Below is a small trained network, with its code and all its weights. Each question gives an input and a class and asks what happens when units are switched off, that is, made to give their printed mean instead of their output.

import numpy as np


def w(rows, s, z=0):
    codes = np.array(rows[::2]) - 128.0
    scale = np.full(codes.shape[1], s)
    scale[-1] = z or s
    return codes * scale


def norm(h):
    return h / np.sqrt((h * h).mean(-1, keepdims=True) + 1e-5)


def f(y):
    return y / 2 * (1 + np.tanh(0.7978845608 * (y + 0.044715 * y**3)))


def log_softmax(a):
    a = a - a.max(-1, keepdims=True)
    return a - np.log(np.exp(a).sum(-1, keepdims=True))


def net(x, mask):
    res = np.array(x, float).reshape(1, 5) / 4 @ E
    u = 0
    for l in range(2):
        y = f(norm(res) @ A[l][:, :-1].T + A[l][:, -1])
        res = res + np.where(mask[u : u + 4], y, B[l][:, -1]) @ B[l][:, :-1]
        u += 4
    return log_softmax(norm(res)[-1] @ U[:, :-1].T + U[:, -1])


A, B = {}, {}
E = w([
[173,220,169,53,90,236],'x0',
[104,58,56,169,117,144],'x1',
[79,101,175,162,185,143],'x2',
[176,139,158,115,39,254],'x3',
[251,152,49,244,184,53],'x4',
],0.0074)
A[0] = w([
[183,122,111,188,196,10,3],'L0N1',
[105,220,85,219,32,121,61],'L0N2',
[82,3,109,131,123,166,116],'L0N3',
[100,132,226,91,154,109,51],'L0N4',
],0.0059,0.0037)
B[0] = w([
[73,75,54,104,101,196,251],'L0N1',
[77,139,213,189,245,107,119],'L0N2',
[142,117,188,186,93,132,217],'L0N3',
[182,133,180,95,255,90,159],'L0N4',
],0.01,0.0024)
A[1] = w([
[49,109,217,158,242,122,4],'L1N1',
[115,60,163,59,109,254,1],'L1N2',
[221,13,91,131,184,79,49],'L1N3',
[17,72,85,145,134,59,18],'L1N4',
],0.0082,0.0039)
B[1] = w([
[57,151,197,160,164,154,192],'L1N1',
[92,60,69,12,68,130,254],'L1N2',
[74,108,59,119,164,210,209],'L1N3',
[191,157,163,99,119,76,236],'L1N4',
],0.012,0.0035)
U = w([
[164,207,187,75,134,153,114],'0',
[47,134,223,143,203,110,129],'1',
[104,40,144,236,96,128,5],'2',
[120,85,3,195,196,151,236],'3',
[71,62,143,56,29,186,219],'4',
[120,98,79,89,136,12,18],'5',
[228,189,97,210,111,166,47],'6',
],0.019,0.0022)

Each question gives the input, the list of numbers given to net, and the class t.
The units are the neurons (one row each of A and B). Each row of codes is followed by its name. A weight is (code - 128) times the scale printed after its matrix; where a second scale follows, it is the last column's (A, B and U).
mask holds one flag per neuron, layer by layer. A switched-off neuron (its flag False) gives its mean, the last column of its row in B, instead of its output. The means were averaged over made-up inputs and are rounded, as every weight is.
A unit's drop is (log p(t) with every unit on - log p(t) with that unit switched off) / (log p(t) with every unit on - log p(t) with every unit switched off).
The circuit of an input: a set's keep is (log p(t) with only the set's units on - log p(t) with every unit switched off) / (log p(t) with every unit on - log p(t) with every unit switched off). Starting from all 8 units, units are removed one at a time, each time the one whose removal leaves the highest keep (on an exact tie, the one counted first), for as long as the keep stays at least 0.8.
units of the circuit, in order: the units of the circuit, biggest drop first
unit that matters most: the unit with the biggest drop
top k neurons in layer l: the k neurons of layer l with the biggest drops, biggest first
drop when u is switched off: that unit's drop, to one decimal
input [2,-3,-8,-2,-3], class 0: units of the circuit, in order => [L0N1 L1N2]
input [2,4,-4,-1,0], class 6: units of the circuit, in order => [L1N2 L0N1]
input [0,7,7,3,1], class 2: unit that matters most => L0N3
input [6,1,3,-7,-7], class 1: units of the circuit, in order => [L0N4 L1N1]
input [4,8,6,4,4], class 6: units of the circuit, in order => [L0N1 L1N2]
input [2,4,-5,3,8], class 3: top 2 neurons in layer 0 => [L0N2 L0N3]
input [-3,0,-8,-7,3], class 3: top 2 neurons in layer 1 => [L1N3 L1N2]
input [-3,-8,-5,-6,-5], class 1: top 2 neurons in layer 1 => [L1N2 L1N1]
input [-4,-7,6,4,-3], class 1: drop when L0N4 is switched off => 0.4
input [-3,-8,0,-7,7], class 3: drop when L1N3 is switched off => 0.4
input [-8,-8,6,-1,5], class 3: drop when L1N3 is switched off => 0.8
